Here is a tiny trained network, its code and every weight. The questions are about switching its units off for an input and a target symbol, where a switched-off unit gives its printed mean instead of its output.

import numpy as np


def w(rows, s, z=0):
    codes = np.array(rows[::2]) - 128.0
    scale = np.full(codes.shape[1], s)
    scale[-1] = z or s
    return codes * scale


def f(y):
    return np.maximum(y, 0)


def softmax(a):
    e = np.exp(a - a.max(-1, keepdims=True))
    return e / e.sum(-1, keepdims=True)


def log_softmax(a):
    a = a - a.max(-1, keepdims=True)
    return a - np.log(np.exp(a).sum(-1, keepdims=True))


def net(x, mask):
    ids = ['βζλμστψω'.index(c) for c in x.split()]
    T = len(ids)
    res = E[ids] + P[:T]
    u = 0
    for l in range(2):
        r = res
        for j in range(2):
            rows = slice(2 * j, 2 * j + 2)
            q, k, v = (r @ M[l][rows].T for M in (Q, K, V))
            z = softmax(np.where(np.tri(T) > 0, q @ k.T / 2**0.5, -1e9)) @ v
            o = O[l][rows]
            res = res + np.where(mask[u + j], z, o[:, -1]) @ o[:, :-1]
        u += 2
        y = f(res @ A[l][:, :-1].T + A[l][:, -1])
        res = res + np.where(mask[u : u + 4], y, B[l][:, -1]) @ B[l][:, :-1]
        u += 4
    return log_softmax(res[-1] @ U[:, :-1].T + U[:, -1])


Q, K, V, O, A, B = {}, {}, {}, {}, {}, {}
E = w([
[106,90,95,136,139,101,98],'β',
[78,160,40,113,146,128,148],'ζ',
[140,136,60,71,103,157,30],'λ',
[155,175,133,151,111,151,67],'μ',
[110,139,93,154,70,196,5],'σ',
[109,131,146,156,177,54,122],'τ',
[83,99,142,191,152,114,96],'ψ',
[129,158,151,178,205,180,121],'ω',
],0.018)
P = w([
[138,137,103,174,105,60,149],'0',
[129,156,147,135,122,205,113],'1',
[125,136,121,132,149,193,107],'2',
[131,119,106,132,181,192,121],'3',
[142,119,90,141,210,173,126],'4',
[141,117,72,142,225,163,122],'5',
[150,131,58,145,245,156,128],'6',
],0.012)
Q[0] = w([
[136,99,215,138,133,126,131],'L0H0',
[44,149,103,148,164,133,105],'L0H0',
[117,93,20,180,128,109,77],'L0H1',
[194,144,255,65,10,101,194],'L0H1',
],0.0095)
K[0] = w([
[251,123,76,102,90,118,130],'L0H0',
[40,179,39,157,93,107,194],'L0H0',
[13,234,82,154,196,206,166],'L0H1',
[254,48,166,152,89,151,46],'L0H1',
],0.0081)
V[0] = w([
[125,112,161,191,138,187,117],'L0H0',
[163,87,198,165,201,79,102],'L0H0',
[131,165,1,101,59,146,170],'L0H1',
[141,190,128,118,153,166,173],'L0H1',
],0.0081)
O[0] = w([
[75,53,144,107,78,252,87,255],'L0H0',
[66,187,166,178,146,149,149,180],'L0H0',
[112,122,176,114,136,58,18,190],'L0H1',
[154,169,165,81,125,145,94,213],'L0H1',
],0.011,0.003)
A[0] = w([
[254,103,59,77,124,174,74,254],'L0N0',
[240,154,157,111,118,71,118,110],'L0N1',
[72,174,212,136,126,62,126,97],'L0N2',
[46,56,134,172,127,36,149,45],'L0N3',
],0.007,0.0019)
B[0] = w([
[141,66,162,221,153,79,247,254],'L0N0',
[75,97,232,234,71,142,223,160],'L0N1',
[155,128,114,119,183,203,79,171],'L0N2',
[50,184,2,101,49,112,158,187],'L0N3',
],0.0072,0.0052)
Q[1] = w([
[147,179,150,61,88,189,91],'L1H0',
[107,112,60,174,162,175,163],'L1H0',
[125,121,81,204,151,152,109],'L1H1',
[148,131,81,231,90,124,255],'L1H1',
],0.0096)
K[1] = w([
[133,88,146,86,201,128,88],'L1H0',
[118,154,131,168,143,55,128],'L1H0',
[130,145,111,139,149,65,120],'L1H1',
[122,133,166,156,10,93,137],'L1H1',
],0.012)
V[1] = w([
[109,195,46,70,135,178,188],'L1H0',
[83,93,152,221,25,141,184],'L1H0',
[148,133,205,134,116,254,63],'L1H1',
[217,198,186,166,210,144,247],'L1H1',
],0.0081)
O[1] = w([
[132,155,248,184,122,85,161,143],'L1H0',
[196,176,85,128,76,233,132,253],'L1H0',
[45,172,84,138,127,217,144,100],'L1H1',
[121,47,93,245,115,144,120,98],'L1H1',
],0.013)
A[1] = w([
[77,157,98,104,60,196,122,55],'L1N0',
[178,107,177,60,224,187,142,230],'L1N1',
[104,57,117,143,126,149,118,59],'L1N2',
[42,129,149,178,95,148,254,2],'L1N3',
],0.0078,0.0059)
B[1] = w([
[103,96,141,143,170,42,131,243],'L1N0',
[101,167,140,156,141,79,107,246],'L1N1',
[166,192,110,73,98,26,172,156],'L1N2',
[142,69,191,10,133,139,134,192],'L1N3',
],0.011,0.013)
U = w([
[151,108,196,178,199,87,125,96],'β',
[191,139,214,59,217,77,125,34],'ζ',
[153,87,215,54,231,161,120,186],'λ',
[191,201,186,93,112,193,107,160],'μ',
[254,95,161,55,239,190,55,42],'σ',
[166,111,175,106,236,110,58,113],'τ',
[97,201,170,30,177,128,30,113],'ψ',
[65,142,96,211,165,125,78,254],'ω',
],0.0048,0.0059)

Each question gives the input, a string of symbols that net reads in full, and the target symbol t.
The units are the heads (2 rows each of Q, K, V and O) and the neurons (one row each of A and B). Each row of codes is followed by its name. A weight is (code - 128) times the scale printed after its matrix; where a second scale follows, it is the last column's (O, A, B and U).
mask holds one flag per unit, layer by layer, with each layer's heads first. A switched-off unit (its flag False) gives its mean, the last column of its rows in O or B, instead of its output. The means were averaged over made-up inputs and are rounded, as every weight is.
A unit's drop is (log p(t) with every unit on - log p(t) with that unit switched off) / (log p(t) with every unit on - log p(t) with every unit switched off).
The circuit of an input: a set's keep is (log p(t) with only the set's units on - log p(t) with every unit switched off) / (log p(t) with every unit on - log p(t) with every unit switched off). Starting from all 12 units, units are removed one at a time, each time the one whose removal leaves the highest keep (on an exact tie, the one counted first), for as long as the keep stays at least 0.8.
units of the circuit, in order: the units of the circuit, biggest drop first
unit that matters most: the unit with the biggest drop
top k neurons: the k neurons with the biggest drops, biggest first
top k neurons in layer l: the k neurons of layer l with the biggest drops, biggest first
which heads matter: for each layer, one digit per head in row order, 1 if its drop is at least 0.15 and else 0, layers parted by /
input ψ ψ β, target μ: which heads matter -> 01 / 11
input μ ψ ω, target ω: top neuron -> (L1N3)
input ψ ψ ω ζ ω ψ, target ω: units of the circuit, in order -> (L1H1, L0H1)
input β μ μ τ, target ζ: units of the circuit, in order -> (L0H1, L1H1, L0N3)
input ψ ψ ψ ω τ β μ, target μ: units of the circuit, in order -> (L0H1, L1H0, L0H0)
input ω ψ μ ψ, target λ: units of the circuit, in order -> (L1N3, L0H1, L1H1, L0H0)
input β ω ψ μ ω, target ζ: which heads matter -> 01 / 01
input ζ σ β ψ ω λ μ, target ω: units of the circuit, in order -> (L0H1, L1H1, L1N3)
input λ ψ ψ ψ ω ζ, target ω: units of the circuit, in order -> (L0H1, L1H1)
input ζ ψ ψ μ, target ψ: units of the circuit, in order -> (L0H1, L1H1)
input ζ μ μ ω ω μ, target ω: units of the circuit, in order -> (L1H1, L1N3)
input ω μ μ λ, target λ: top 4 neurons -> (L1N3, L0N0, L1N0, L1N1)
input σ ψ μ, target ψ: units of the circuit, in order -> (L1H1, L0H1, L1N1)
input ψ ψ ζ ψ τ, target ψ: units of the circuit, in order -> (L0H1, L1H1, L0N0)
input τ β λ τ ω ω, target β: unit that matters most -> L1H1
input λ ζ ω τ ω, target ω: units of the circuit, in order -> (L0H1, L1H1)
input ψ β ψ λ λ, target μ: top 2 neurons in layer 1 -> (L1N0, L1N3)
input ψ ζ ω τ ψ μ ζ, target μ: top 2 neurons -> (L0N0, L0N3)
input ζ ω σ, target ω: units of the circuit, in order -> (L1H1, L1N3)
input τ ψ μ ψ ψ, target β: which heads matter -> 11 / 11
input ψ ψ ψ ω λ σ, target μ: units of the circuit, in order -> (L0H1, L1H0)
input ψ μ τ ψ ψ ω σ, target μ: units of the circuit, in order -> (L0H1, L0N3, L1H0, L0N0)
input ω ψ ψ ψ ψ ψ σ, target λ: top neuron in layer 1 -> (L1N3)
input ψ ψ ψ ω λ ω, target μ: top 2 neurons -> (L0N3, L1N0)
input ψ ψ ζ, target ψ: which heads matter -> 01 / 01
input λ ψ ψ μ ψ μ ω, target σ: top 2 neurons in layer 0 -> (L0N1, L0N0)
input ω ω ψ σ μ, target λ: top 3 neurons -> (L1N3, L0N0, L1N0)
